Below are the code and all the weights of a small trained network. Each question names an input and a class and asks about switching units off, where a switched-off unit gives its printed mean instead of its output.

import numpy as np


def w(rows, s, z=0):
    codes = np.array(rows[::2]) - 128.0
    scale = np.full(codes.shape[1], s)
    scale[-1] = z or s
    return codes * scale


def f(y):
    return y / 2 * (1 + np.tanh(0.7978845608 * (y + 0.044715 * y**3)))


def log_softmax(a):
    a = a - a.max(-1, keepdims=True)
    return a - np.log(np.exp(a).sum(-1, keepdims=True))


def net(x, mask):
    res = np.array(x, float).reshape(1, 6) / 4 @ E
    y = f(res @ A[0][:, :-1].T + A[0][:, -1])
    res = res + np.where(mask, y, B[0][:, -1]) @ B[0][:, :-1]
    return log_softmax(res[-1] @ U[:, :-1].T + U[:, -1])


A, B = {}, {}
E = w([
[172,148,224,139,135,186,123],'x0',
[121,132,128,130,134,128,123],'x1',
[59,127,142,40,94,148,111],'x2',
[83,141,106,155,133,184,197],'x3',
[166,244,80,115,110,148,110],'x4',
[143,65,75,83,190,212,90],'x5',
],0.011)
A[0] = w([
[163,107,85,100,176,209,89,101],'n0',
[78,149,99,97,163,76,135,56],'n1',
[123,143,100,156,171,92,140,1],'n2',
[127,187,112,149,100,134,101,66],'n3',
[88,161,121,163,147,190,181,129],'n4',
[117,133,63,95,159,68,151,129],'n5',
[67,42,195,99,113,91,162,49],'n6',
[92,177,149,174,97,105,158,97],'n7',
[149,194,202,131,151,179,123,156],'n8',
[127,153,183,98,120,48,177,76],'n9',
[130,205,106,50,85,158,105,109],'n10',
[179,122,159,85,127,61,7,103],'n11',
[145,93,236,123,129,162,151,101],'n12',
[58,105,163,63,77,133,120,99],'n13',
[177,128,98,226,202,105,156,42],'n14',
[87,130,131,82,91,165,174,74],'n15',
[125,132,181,134,86,79,155,66],'n16',
[111,58,58,144,55,90,167,67],'n17',
],0.012,0.005)
B[0] = w([
[108,88,147,49,187,99,187,254],'n0',
[119,188,151,104,152,113,65,160],'n1',
[124,161,136,126,142,146,42,134],'n2',
[146,90,67,124,225,111,199,166],'n3',
[66,166,152,163,77,148,186,204],'n4',
[94,239,193,106,153,81,85,197],'n5',
[179,117,25,221,163,125,176,235],'n6',
[143,79,175,53,189,160,177,200],'n7',
[91,201,103,108,116,14,57,230],'n8',
[154,108,173,69,177,177,176,202],'n9',
[194,84,107,243,180,125,107,223],'n10',
[31,169,153,176,70,203,221,232],'n11',
[84,199,97,125,156,30,69,228],'n12',
[194,98,190,153,123,190,2,212],'n13',
[183,107,178,141,94,224,34,224],'n14',
[139,175,188,137,108,181,120,177],'n15',
[137,92,167,77,192,122,164,192],'n16',
[80,160,124,125,135,53,84,196],'n17',
],0.0089)
U = w([
[128,67,150,31,218,139,158,87],'0',
[106,180,103,126,131,35,56,78],'1',
[209,101,48,245,178,114,138,156],'2',
[206,99,178,169,87,203,30,91],'3',
[17,143,142,189,57,192,191,132],'4',
[140,111,118,146,127,116,117,248],'5',
[166,93,37,114,54,112,175,108],'6',
],0.011,0.017)

Each question gives the input, the list of numbers given to net, and the class t.
The units are the neurons (one row each of A and B). Each row of codes is followed by its name. A weight is (code - 128) times the scale printed after its matrix; where a second scale follows, it is the last column's (A, B and U).
mask holds one flag per neuron, in row order. A switched-off neuron (its flag False) gives its mean, the last column of its row in B, instead of its output. The means were averaged over made-up inputs and are rounded, as every weight is.
A unit's drop is (log p(t) with every unit on - log p(t) with that unit switched off) / (log p(t) with every unit on - log p(t) with every unit switched off).
The circuit of an input: a set's keep is (log p(t) with only the set's units on - log p(t) with every unit switched off) / (log p(t) with every unit on - log p(t) with every unit switched off). Starting from the 12 units with the biggest drops (on a tie, the unit counted first), units are removed one at a time, each time the one whose removal leaves the highest keep (on an exact tie, the one counted first), for as long as the keep stays at least 0.8.
circuit, biggest first: the units of the circuit, biggest drop first
unit that matters most: the unit with the biggest drop
k most important neurons: the k neurons with the biggest drops, biggest first
drop of u: that unit's drop, to one decimal
input [5,0,-3,-7,1,-2], class 4: circuit, biggest first -> [n11]
input [3,2,1,1,8,7], class 2: 2 most important neurons -> [n10 n7]
input [1,-2,-6,-5,0,-6], class 0: 3 most important neurons -> [n16 n9 n7]
input [8,6,4,-4,7,8], class 0: 2 most important neurons -> [n0 n6]
input [-1,-7,1,-2,-7,-5], class 2: 2 most important neurons -> [n6 n0]
input [-6,-3,6,-5,7,-6], class 2: 2 most important neurons -> [n10 n3]
input [-3,6,7,-8,0,-7], class 4: 3 most important neurons -> [n11 n0 n14]
input [8,6,-6,-5,-4,-5], class 1: 2 most important neurons -> [n12 n8]
input [-3,4,-6,-7,-3,7], class 0: 2 most important neurons -> [n0 n4]
input [7,6,6,7,6,-2], class 1: 2 most important neurons -> [n8 n11]
input [-8,0,5,-1,-7,-1], class 1: 2 most important neurons -> [n17 n5]
input [-1,-3,-1,5,4,0], class 4: 4 most important neurons -> [n4 n6 n13 n12]
input [5,-3,-8,8,3,-4], class 3: 3 most important neurons -> [n14 n11 n0]
input [-7,-4,8,-6,0,-4], class 3: unit that matters most -> n13
input [-3,-1,-8,7,0,-1], class 3: drop of n11 -> 0.1
input [8,4,-3,4,4,-2], class 1: drop of n1 -> 0.0
input [-5,-4,-6,-8,-3,-8], class 0: drop of n9 -> 0.4
